Here is a tiny trained network, its code and every weight. The questions are about switching its units off for an input and a target symbol, where a switched-off unit gives its printed mean instead of its output.

import numpy as np


def w(rows, s, z=0):
    codes = np.array(rows[::2]) - 128.0
    scale = np.full(codes.shape[1], s)
    scale[-1] = z or s
    return codes * scale


def f(y):
    return np.maximum(y, 0)


def softmax(a):
    e = np.exp(a - a.max(-1, keepdims=True))
    return e / e.sum(-1, keepdims=True)


def log_softmax(a):
    a = a - a.max(-1, keepdims=True)
    return a - np.log(np.exp(a).sum(-1, keepdims=True))


def net(x, mask):
    ids = ['ΘΛβγδζημξ'.index(c) for c in x.split()]
    T = len(ids)
    res = E[ids] + P[:T]
    r = res
    for j in range(2):
        rows = slice(4 * j, 4 * j + 4)
        q, k, v = (r @ M[0][rows].T for M in (Q, K, V))
        z = softmax(np.where(np.tri(T) > 0, q @ k.T / 4**0.5, -1e9)) @ v
        o = O[0][rows]
        res = res + np.where(mask[j], z, o[:, -1]) @ o[:, :-1]
    y = f(res @ A[0][:, :-1].T + A[0][:, -1])
    res = res + np.where(mask[2:10], y, B[0][:, -1]) @ B[0][:, :-1]
    return log_softmax(res[-1] @ U[:, :-1].T + U[:, -1])


Q, K, V, O, A, B = {}, {}, {}, {}, {}, {}
E = w([
[91,129,163],'Θ',
[105,139,121],'Λ',
[130,249,110],'β',
[72,133,172],'γ',
[123,148,178],'δ',
[124,151,138],'ζ',
[81,143,199],'η',
[183,163,190],'μ',
[202,173,80],'ξ',
],0.021)
P = w([
[114,109,117],'0',
[105,133,119],'1',
[106,154,121],'2',
[85,178,121],'3',
[77,198,124],'4',
[66,222,128],'5',
[53,234,133],'6',
[44,253,147],'7',
],0.006)
Q[0] = w([
[69,120,184],'H1',
[93,94,61],'H1',
[135,48,194],'H1',
[62,253,27],'H1',
[123,161,206],'H2',
[152,42,128],'H2',
[27,221,222],'H2',
[150,98,39],'H2',
],0.022)
K[0] = w([
[87,81,166],'H1',
[90,158,80],'H1',
[114,45,134],'H1',
[111,253,127],'H1',
[131,179,98],'H2',
[175,78,115],'H2',
[117,238,152],'H2',
[117,70,151],'H2',
],0.027)
V[0] = w([
[174,116,60],'H1',
[65,152,139],'H1',
[168,115,88],'H1',
[76,157,38],'H1',
[108,108,62],'H2',
[65,173,184],'H2',
[163,164,70],'H2',
[250,169,191],'H2',
],0.012)
O[0] = w([
[187,199,134,75],'H1',
[104,63,180,191],'H1',
[166,177,129,83],'H1',
[178,109,254,170],'H1',
[116,95,212,79],'H2',
[176,91,50,254],'H2',
[4,72,163,179],'H2',
[21,188,21,186],'H2',
],0.009,0.0071)
A[0] = w([
[160,18,136,219],'N1',
[169,195,155,205],'N2',
[98,156,137,122],'N3',
[71,128,158,39],'N4',
[94,39,109,254],'N5',
[162,40,188,1],'N6',
[126,2,33,129],'N7',
[169,63,106,94],'N8',
],0.013,0.0086)
B[0] = w([
[165,36,203,192],'N1',
[64,116,149,192],'N2',
[131,88,130,167],'N3',
[88,34,165,174],'N4',
[184,251,116,254],'N5',
[31,173,194,144],'N6',
[111,45,65,205],'N7',
[86,103,135,148],'N8',
],0.025,0.016)
U = w([
[145,117,94,1],'Θ',
[201,236,176,83],'Λ',
[164,166,94,132],'β',
[142,126,140,63],'γ',
[212,209,58,175],'δ',
[255,245,118,248],'ζ',
[190,115,73,70],'η',
[128,171,28,90],'μ',
[54,180,110,191],'ξ',
],0.0072,0.0077)

Each question gives the input, a string of symbols that net reads in full, and the target symbol t.
The units are the heads (4 rows each of Q, K, V and O) and the neurons (one row each of A and B). Each row of codes is followed by its name. A weight is (code - 128) times the scale printed after its matrix; where a second scale follows, it is the last column's (O, A, B and U).
mask holds one flag per unit, heads first, then neurons. A switched-off unit (its flag False) gives its mean, the last column of its rows in O or B, instead of its output. The means were averaged over made-up inputs and are rounded, as every weight is.
A unit's drop is (log p(t) with every unit on - log p(t) with that unit switched off) / (log p(t) with every unit on - log p(t) with every unit switched off).
The circuit of an input: a set's keep is (log p(t) with only the set's units on - log p(t) with every unit switched off) / (log p(t) with every unit on - log p(t) with every unit switched off). Starting from all 10 units, units are removed one at a time, each time the one whose removal leaves the highest keep (on an exact tie, the one counted first), for as long as the keep stays at least 0.8.
circuit, biggest first: the units of the circuit, biggest drop first
top k neurons: the k neurons with the biggest drops, biggest first
heads that matter: for each layer, one digit per head in row order, 1 if its drop is at least 0.15 and else 0, layers parted by /
input γ Λ δ, target δ: circuit, biggest first	(H1; N7; N5; N2)
input γ μ γ, target μ: circuit, biggest first	(H2; N7; H1; N5)
input Λ δ Θ ξ μ, target ξ: circuit, biggest first	(H2)
input Λ Λ β β η δ, target η: top 2 neurons	(N7; N4)
input η γ γ γ Θ, target γ: circuit, biggest first	(N1; H2)
input η β β β ζ γ Λ ξ, target γ: circuit, biggest first	(N5; H2; H1; N2)
input ξ γ ζ γ η γ μ γ, target μ: top 3 neurons	(N7; N5; N1)
input ξ μ ζ η η ζ, target η: circuit, biggest first	(H2; N7; H1)
input ζ μ δ Θ γ, target δ: circuit, biggest first	(N5; N7; H1)
input μ Λ ζ, target μ: heads that matter	10
input Λ γ Θ, target γ: circuit, biggest first	(H2; N1)
input μ Λ Θ, target μ: heads that matter	11
input Λ Λ Λ, target Λ: heads that matter	01
input η η γ Λ, target η: circuit, biggest first	(H2; N7; H1)
input Λ γ β δ Λ, target ζ: circuit, biggest first	(H1; N2; N7)
input Λ Λ μ ξ Θ η Λ Θ, target η: circuit, biggest first	(N7; H1; H2)
input μ β Λ μ η η δ, target μ: circuit, biggest first	(N7; H1; N5)
input Λ δ η Θ Λ η η Λ, target η: circuit, biggest first	(N7; H2; H1)
input γ ζ Θ, target ζ: top 2 neurons	(N5; N2)
input Λ η Λ γ Θ η δ, target η: circuit, biggest first	(N7; H1; H2)
input μ Λ Λ Λ ζ, target ζ: circuit, biggest first	(N4; N2)
input Λ Λ Θ, target Λ: top 2 neurons	(N6; N5)
input ξ μ Λ ξ δ δ Λ, target δ: heads that matter	00
input Λ γ Λ Θ Λ Λ γ Λ, target γ: top 3 neurons	(N1; N6; N8)
input η ξ η Λ Λ Λ δ Λ, target δ: top neuron	(N4)
input Λ γ ζ, target ζ: top neuron	(N4)
input β Θ γ, target η: top 3 neurons	(N7; N4; N1)
input Λ β γ η ξ Λ η μ, target δ: top neuron	(N5)
input Λ η Λ γ β ξ γ, target η: top 4 neurons	(N7; N4; N1; N5)
